(157): [120 117 141 111 144 132 109  94  50 143 126 116 154 149 196 119 102 148
 140 117  80 152 117 149  79 127  76 167 135 124  94 130 180]
(47): [125 145 152  83 166 136 123 105  65 133 140 120 130 168 175 130 139 108
 157  91  40 159 147 142 141 122 116 119 166 110  49 136 153]
(49): [126 125 169 130 127 160 144 110 155 150 110 103 150 188 110  97 170 139
 149  75  98 167  97 130 124 121 111 111  70 158 140 122 145]
(75): [ 74 110 167  76 146 135 139  92 149 148 151 134 162 178 132 141 121 176
 126 148 133  92 131 111 103 156 103 100 135 144 112 154  93]
(11): [ 83 131 132  92 114 142 123 109  82 179 161 165 133 176 136 167 147 175
  68 139 105  58 108 150 107 191 108 111 125 167 104 145 125]
size: [126 125 169 130 127 160 144 110 155 150 110 103 150 188 110  97 170 139
 149  75  98 167  97 130 124 121 111 111  70 158 140 122] -> 32
size: [125 145 152  83 166 136 123 105  65 133 140] -> 11
size: [74] -> 1

(187): [ 99 141 135 130 122  99]
(38): [123 141  83 125 115  95]
(100): [123 122 115 109 106 118]
(75): [124 105 173 129 116  53]
(40): [122 106 125 112 131 149]
(76): [124 138 123 123 125 136]
(157): [124 105 173 112 137 116]
(188): [139 116  97 103 140 144]
(11): [152 149 116 130 142 159]
(49): [ 81 141 161 120 140 130]
(207): [132 117 139 137 131  96]
(47): [123 163 144 148 142 126]
both (47) (76):  -> [123]
both (38) (187):  -> [141]
both (188) (207):  -> [139]
both (187) (100):  -> [122]
size: [122 106 125 112 131 149] -> 6

(75): [103 104 102 125 135 121]
(40): [120 163 132 120 150 143]
(76): [123 140 155 142 129 161]
(187): [145 129 130 136 135 167]
(38): [145 129 121 123 120 103]
(49): [136 172 153 142 132 159]
(47): [124  82 118 127 129  71]
(157): [145 103 117 123 117  99]
(188): [127 130 141 136 103  38]
(11): [161 154 147 123 135 153]
(100): [133 115 122 124 116  86]
(207): [143 133 122 118 135 117]
both (38) (47):  -> [129]
size: [123 140 155 142] -> 4
size: [143 133 122 118] -> 4

(207): [ 78 111  82 180  98  91 140 190 148  88  57 136 104 149  99 118 111 149
  97 170 104 130 166 108 126 132 103 123 144  75]
(75): [172 166 179 117 166 155 114  70  59 178 198 127  86 112 143 123 158 118
 169  91 138  67  97 105 118  84  94 136 109 101]
(188): [117 166 151 117 166 155 114 152  59 178 198 127 120 112 143 123 158 118
 169  91 138  67  97 105 144  84  94 143 109 101]
(38): [172 166 151 117 166 155 114 152  57 178 198 127 120 112 143 123 158 169
 169  91 138  67  97 105 144  84  94 136 109 101]
size: [172 166 151 117 166 155 114 152  57 178 198 127 120 112 143 123 158 169
 169  91 138  67  97 105] -> 24
size: [172 166 151 117 166 155 114 152  57 178 198 127 120 112 143 123] -> 16
which: [ 78 111  82 180  98  91 140 190 148  88  57 136 104 149  99 118 111 149
  97 170 104 130 166 108 126 132 103 123 144  75] -> (207)
which: [172 166 151 117 166 155 114 152  57 178 198 127 120 112 143 123 158 169
 169  91 138  67  97 105 144  84  94 136 109 101] -> (38)

(188): [ 72 122  88 167 127  88 170 102 116 161 152 136 161]
(187): [128 128 128 128 128 128 170 128 128 128 128 128 128]
(49): [133 100 129 130 117 132 170 122 103  86 149  50 149]
(75): [113 135 135 105 132 117 170 123 125  91 130 145 129]
both (49) (187):  -> [170]
both (188) (75):  -> [170]
both (187) (188):  -> [170]
both (75) (188):  -> [170]

(100): [92 73 88 99]
(11): [188 146 125 126]
(157): [102 135 121 126]
(38): [102 136 121 135]
(188): [102  93  92 111]
both (188) (38):  -> [102]
size: [102 135] -> 2
size: [102] -> 1
both (157) (11):  -> [126]
both (188) (100):  -> [92]
both (157) (188):  -> [102]

(207): [125 188 204 157 126]
(76): [ 90 152 125 188 119]
(100): [108 112 116 154  91]
(40): [187  86 124  90 125]
both (207) (40):  -> [125]
both (40) (207):  -> [125]
size: [187  86 124  90 125] -> 5
size: [ 90 152 125 188] -> 4
which: [ 90 152 125 188 119] -> (76)
size: [187  86 124  90] -> 4
which: [187  86 124  90 125] -> (40)

(207): [163 131 149 183]
(100): [164 197 125 129]
(38): [143 187 155 114]
(188): [164 142 149 180]
(187): [152 186 154 152]
(47): [202 114 136 121]
(75): [136 176 156 158]
(76): [131 192 148  79]
(40): [ 81 131  91 132]
(49): [144  78 117 126]
(157): [ 91  50 112 146]
(11): [166 178 133 155]
size: [164] -> 1
size: [163 131 149] -> 3
size: [136 176 156] -> 3
size: [164] -> 1
size: [164 142 149] -> 3
size: [ 91  50 112] -> 3
size: [202] -> 1

(187): [179 139  84 157 177  96 167 119 151 127 158 122 144 182]
(11): [179 139  84 157  96  96 167 119 151 127 158 122 173 152]
(207): [112  79 101 147 178 135  95  62 114  62  63 133 152  87]
(49): [ 63 111 135  63 102 113  69  63  87 141  97  68 183 187]
(100): [ 75 117 190 166 184  76 174 105 186  96 121 160 152 103]
(76): [170 177 106  90  75 103 115 121  79 172 140 121 164 177]
(47): [158  94  79  71  77 147  93 180 174 188  87 104  87 155]
both (76) (47):  -> [79]
both (76) (187):  -> [177]

(187): [181 113 118 108 115  82  96]
(157): [164  98  57 125 115  82 114]
(47): [179  70 121 100 139 198 116]
(40): [164  98  57 115  80 119 164]
size: [164  98] -> 2
size: [164  98  57 115  80] -> 5
both (40) (187):  -> [115]

(187): [173 118 138 155 103]
(100): [154 114  63  90 154]
(47): [154 120 186  90 186]
which: [173 118 138 155 103] -> (187)
which: [154 114  63  90 154] -> (100)
size: [154 114  63  90] -> 4

